Below is a small trained network, with its code and all its weights. Each question gives an input and a target symbol and asks what happens when units are switched off, that is, made to give their printed mean instead of their output.

import numpy as np


def w(rows, s, z=0):
    codes = np.array(rows[::2]) - 128.0
    scale = np.full(codes.shape[1], s)
    scale[-1] = z or s
    return codes * scale


def norm(h):
    return h / np.sqrt((h * h).mean(-1, keepdims=True) + 1e-5)


def f(y):
    return y / 2 * (1 + np.tanh(0.7978845608 * (y + 0.044715 * y**3)))


def softmax(a):
    e = np.exp(a - a.max(-1, keepdims=True))
    return e / e.sum(-1, keepdims=True)


def log_softmax(a):
    a = a - a.max(-1, keepdims=True)
    return a - np.log(np.exp(a).sum(-1, keepdims=True))


def net(x, mask):
    ids = ['αγδεθμπστφψ'.index(c) for c in x.split()]
    T = len(ids)
    res = E[ids] + P[:T]
    r = norm(res)
    for j in range(2):
        rows = slice(2 * j, 2 * j + 2)
        q, k, v = (r @ M[0][rows].T for M in (Q, K, V))
        z = softmax(np.where(np.tri(T) > 0, q @ k.T / 2**0.5, -1e9)) @ v
        o = O[0][rows]
        res = res + np.where(mask[j], z, o[:, -1]) @ o[:, :-1]
    y = f(norm(res) @ A[0][:, :-1].T + A[0][:, -1])
    res = res + np.where(mask[2:10], y, B[0][:, -1]) @ B[0][:, :-1]
    return log_softmax(norm(res)[-1] @ U[:, :-1].T + U[:, -1])


Q, K, V, O, A, B = {}, {}, {}, {}, {}, {}
E = w([
[115,107,140,111,149,87],'α',
[220,123,214,95,90,40],'γ',
[120,97,147,100,142,90],'δ',
[129,82,130,79,199,71],'ε',
[102,104,88,10,143,96],'θ',
[71,82,173,183,129,166],'μ',
[88,77,128,106,171,104],'π',
[175,64,80,96,147,153],'σ',
[77,100,128,147,138,85],'τ',
[172,251,139,149,79,71],'φ',
[109,181,183,92,156,102],'ψ',
],0.018)
P = w([
[255,136,129,98,105,92],'0',
[207,95,204,122,11,127],'1',
[178,91,182,149,63,124],'2',
[100,92,146,67,14,186],'3',
[82,104,146,113,108,121],'4',
[66,114,110,64,117,109],'5',
[96,37,165,162,115,114],'6',
],0.0079)
Q[0] = w([
[192,91,113,1,89,32],'head 0',
[110,228,90,158,143,229],'head 0',
[161,56,102,192,112,172],'head 1',
[70,164,78,87,100,123],'head 1',
],0.0084)
K[0] = w([
[67,151,145,152,121,159],'head 0',
[198,53,147,118,98,130],'head 0',
[190,187,114,127,136,1],'head 1',
[177,94,220,178,140,111],'head 1',
],0.0087)
V[0] = w([
[114,166,75,207,33,65],'head 0',
[133,17,41,140,145,107],'head 0',
[212,102,56,101,51,240],'head 1',
[144,45,254,232,117,192],'head 1',
],0.0077)
O[0] = w([
[49,116,21,115,62,70,56],'head 0',
[170,74,184,109,7,88,140],'head 0',
[182,93,68,103,142,162,6],'head 1',
[128,88,159,215,158,154,138],'head 1',
],0.015,0.0025)
A[0] = w([
[121,114,164,187,250,102,203],'neuron 0',
[138,189,121,112,111,80,203],'neuron 1',
[200,189,138,41,185,218,138],'neuron 2',
[238,81,60,143,198,183,156],'neuron 3',
[253,164,165,202,115,120,207],'neuron 4',
[58,65,195,124,91,174,124],'neuron 5',
[237,216,237,121,108,156,178],'neuron 6',
[156,69,207,158,101,245,254],'neuron 7',
],0.0073,0.0034)
B[0] = w([
[51,97,176,30,153,176,249],'neuron 0',
[34,161,27,188,136,154,183],'neuron 1',
[134,164,164,159,114,245,204],'neuron 2',
[82,93,147,77,82,254,157],'neuron 3',
[99,75,47,211,129,57,196],'neuron 4',
[124,168,118,54,175,84,223],'neuron 5',
[107,197,109,130,225,152,250],'neuron 6',
[123,92,51,89,184,125,254],'neuron 7',
],0.0078,0.0047)
U = w([
[140,149,121,137,139,105,5],'α',
[155,123,70,164,169,105,58],'γ',
[167,128,114,138,160,102,20],'δ',
[184,143,167,142,151,110,45],'ε',
[169,171,133,62,115,123,100],'θ',
[155,67,115,198,154,135,180],'μ',
[189,111,172,122,153,93,52],'π',
[211,77,94,120,132,147,217],'σ',
[111,95,134,118,57,84,218],'τ',
[97,156,3,152,133,120,184],'φ',
[73,210,143,140,154,184,178],'ψ',
],0.012,0.0031)

Each question gives the input, a string of symbols that net reads in full, and the target symbol t.
The units are the heads (2 rows each of Q, K, V and O) and the neurons (one row each of A and B). Each row of codes is followed by its name. A weight is (code - 128) times the scale printed after its matrix; where a second scale follows, it is the last column's (O, A, B and U).
mask holds one flag per unit, heads first, then neurons. A switched-off unit (its flag False) gives its mean, the last column of its rows in O or B, instead of its output. The means were averaged over made-up inputs and are rounded, as every weight is.
A unit's drop is (log p(t) with every unit on - log p(t) with that unit switched off) / (log p(t) with every unit on - log p(t) with every unit switched off).
The circuit of an input: a set's keep is (log p(t) with only the set's units on - log p(t) with every unit switched off) / (log p(t) with every unit on - log p(t) with every unit switched off). Starting from all 10 units, units are removed one at a time, each time the one whose removal leaves the highest keep (on an exact tie, the one counted first), for as long as the keep stays at least 0.8.
units of the circuit, in order: the units of the circuit, biggest drop first
unit that matters most: the unit with the biggest drop
k most important neurons: the k neurons with the biggest drops, biggest first
which heads matter: for each layer, one digit per head in row order, 1 if its drop is at least 0.15 and else 0, layers parted by /
drop when u is switched off: that unit's drop, to one decimal
input τ τ π φ μ, target τ: unit that matters most	head 0
input τ τ μ σ ε σ, target τ: units of the circuit, in order	head 0; head 1
input ψ ε τ τ δ π, target τ: units of the circuit, in order	head 0; neuron 6
input τ θ ψ γ θ τ θ, target τ: 3 most important neurons	neuron 6; neuron 7; neuron 0
input μ π γ, target μ: which heads matter	01
input δ δ σ θ, target σ: which heads matter	01
input θ θ φ π, target φ: which heads matter	11
input σ τ μ, target σ: units of the circuit, in order	head 1; head 0
input ψ ψ τ σ, target ψ: which heads matter	11
input δ σ φ σ ψ π ε, target ψ: units of the circuit, in order	head 0; neuron 0
input τ θ θ τ φ, target φ: which heads matter	00
input σ ε σ μ, target σ: units of the circuit, in order	head 1; neuron 7; head 0
input δ σ σ σ δ ψ α, target ψ: which heads matter	10
input μ θ γ θ θ, target μ: which heads matter	01
input μ μ μ δ π, target μ: units of the circuit, in order	head 1
input τ θ θ γ θ θ θ, target θ: units of the circuit, in order	head 1; head 0
input τ ε φ α, target φ: which heads matter	10
input δ σ θ π, target σ: 2 most important neurons	neuron 7; neuron 0
input ψ γ θ σ θ ε φ, target φ: 2 most important neurons	neuron 4; neuron 1
input τ τ θ τ δ, target τ: units of the circuit, in order	head 0
input σ θ θ τ, target τ: 2 most important neurons	neuron 6; neuron 7
input θ φ δ, target φ: drop when head 0 is switched off	0.6
input τ γ μ, target τ: drop when neuron 6 is switched off	0.1
input α γ θ σ ε, target σ: drop when head 1 is switched off	0.7
